Below are the code and all the weights of a small trained network. Each question names an input and a class and asks about switching units off, where a switched-off unit gives its printed mean instead of its output.

import numpy as np


def w(rows, s, z=0):
    codes = np.array(rows[::2]) - 128.0
    scale = np.full(codes.shape[1], s)
    scale[-1] = z or s
    return codes * scale


def norm(h):
    return h / np.sqrt((h * h).mean(-1, keepdims=True) + 1e-5)


def f(y):
    return y / 2 * (1 + np.tanh(0.7978845608 * (y + 0.044715 * y**3)))


def log_softmax(a):
    a = a - a.max(-1, keepdims=True)
    return a - np.log(np.exp(a).sum(-1, keepdims=True))


def net(x, mask):
    res = np.array(x, float).reshape(1, 7) / 4 @ E
    u = 0
    for l in range(2):
        y = f(norm(res) @ A[l][:, :-1].T + A[l][:, -1])
        res = res + np.where(mask[u : u + 6], y, B[l][:, -1]) @ B[l][:, :-1]
        u += 6
    return log_softmax(norm(res)[-1] @ U[:, :-1].T + U[:, -1])


A, B = {}, {}
E = w([
[122,185,130,81,114,102,202,226],'x0',
[228,181,33,119,156,142,162,93],'x1',
[138,123,9,160,119,180,178,84],'x2',
[119,129,142,172,13,61,190,55],'x3',
[182,128,178,146,111,150,133,89],'x4',
[96,176,187,206,89,153,112,178],'x5',
[150,137,187,118,180,90,159,1],'x6',
],0.0077)
A[0] = w([
[150,121,86,151,160,144,125,99,80],'L0N0',
[81,114,201,157,146,142,83,98,2],'L0N1',
[128,132,111,113,217,116,92,121,101],'L0N2',
[115,113,68,155,90,158,123,140,42],'L0N3',
[113,143,175,172,152,143,107,97,102],'L0N4',
[252,164,62,125,143,172,156,152,73],'L0N5',
],0.015,0.0056)
B[0] = w([
[140,175,161,118,131,92,159,189,173],'L0N0',
[133,219,201,250,146,209,86,146,195],'L0N1',
[113,34,150,54,157,184,96,83,199],'L0N2',
[67,115,88,182,137,137,120,106,176],'L0N3',
[154,99,161,197,123,112,49,118,189],'L0N4',
[223,237,55,153,187,221,210,168,254],'L0N5',
],0.011,0.0076)
A[1] = w([
[215,135,62,121,106,124,104,144,129],'L1N0',
[113,114,119,52,156,127,86,114,1],'L1N1',
[49,101,29,161,71,150,115,133,29],'L1N2',
[70,139,169,85,92,87,140,245,70],'L1N3',
[100,141,92,169,69,142,152,157,95],'L1N4',
[180,138,110,140,101,48,166,4,71],'L1N5',
],0.016,0.0039)
B[1] = w([
[133,174,83,157,103,149,148,119,254],'L1N0',
[117,112,158,39,176,123,132,131,164],'L1N1',
[13,145,54,158,174,45,70,120,247],'L1N2',
[151,76,126,139,9,153,173,203,218],'L1N3',
[86,84,88,70,198,96,66,139,230],'L1N4',
[178,140,183,103,90,20,192,22,247],'L1N5',
],0.016,0.006)
U = w([
[114,141,205,194,117,170,39,146,142],'0',
[108,76,136,89,15,122,145,244,62],'1',
[18,121,48,142,135,72,58,155,97],'2',
[186,209,49,115,163,189,161,137,220],'3',
[150,144,150,104,88,42,161,59,205],'4',
[113,70,152,1,184,165,98,145,3],'5',
],0.014,0.0021)

Each question gives the input, the list of numbers given to net, and the class t.
The units are the neurons (one row each of A and B). Each row of codes is followed by its name. A weight is (code - 128) times the scale printed after its matrix; where a second scale follows, it is the last column's (A, B and U).
mask holds one flag per neuron, layer by layer. A switched-off neuron (its flag False) gives its mean, the last column of its row in B, instead of its output. The means were averaged over made-up inputs and are rounded, as every weight is.
A unit's drop is (log p(t) with every unit on - log p(t) with that unit switched off) / (log p(t) with every unit on - log p(t) with every unit switched off).
The circuit of an input: a set's keep is (log p(t) with only the set's units on - log p(t) with every unit switched off) / (log p(t) with every unit on - log p(t) with every unit switched off). Starting from all 12 units, units are removed one at a time, each time the one whose removal leaves the highest keep (on an exact tie, the one counted first), for as long as the keep stays at least 0.8.
circuit, biggest first: the units of the circuit, biggest drop first
k most important neurons: the k neurons with the biggest drops, biggest first
top k neurons in layer l: the k neurons of layer l with the biggest drops, biggest first
drop when u is switched off: that unit's drop, to one decimal
input [7,6,-7,1,1,8,4], class 1: circuit, biggest first	[L0N5 L1N3]
input [5,-8,-6,5,6,-5,5], class 0: circuit, biggest first	[L0N1 L1N5]
input [-7,-7,-5,-6,4,-6,-1], class 0: circuit, biggest first	[L0N1]
input [2,5,-5,6,6,5,-5], class 1: circuit, biggest first	[L0N5 L1N3 L0N1]
input [2,-8,-7,-8,-1,0,-2], class 1: 2 most important neurons	[L1N3 L0N5]
input [3,-2,0,8,0,4,-5], class 2: 2 most important neurons	[L1N2 L1N4]
input [-8,-2,-3,-5,-1,-3,-4], class 5: 3 most important neurons	[L0N2 L1N1 L0N5]
input [-7,0,0,0,4,-2,-2], class 0: 2 most important neurons	[L0N5 L1N5]
input [-8,0,0,-7,8,-2,7], class 0: top 2 neurons in layer 0	[L0N1 L0N4]
input [-1,5,-3,8,3,8,-4], class 2: 3 most important neurons	[L1N4 L0N0 L1N2]
input [-2,-2,0,-4,3,-3,7], class 5: top 3 neurons in layer 0	[L0N2 L0N5 L0N3]
input [0,0,8,-6,-3,7,-5], class 2: 2 most important neurons	[L0N3 L1N2]
input [-4,-5,-7,-3,-4,-8,-8], class 1: top 2 neurons in layer 1	[L1N3 L1N4]
input [0,-5,-7,-4,3,-3,4], class 0: top neuron in layer 0	[L0N1]
input [-2,4,-7,-3,-8,4,2], class 5: drop when L0N2 is switched off	1.0
input [0,-1,-1,-3,-6,-4,-4], class 5: drop when L0N2 is switched off	0.5
input [-8,-8,6,-2,-8,0,6], class 0: drop when L0N1 is switched off	0.1
input [6,-3,-4,7,-7,-7,0], class 1: drop when L1N3 is switched off	0.9
input [-4,5,-6,-6,-6,-2,-6], class 5: 3 most important neurons	[L0N2 L1N1 L0N1]
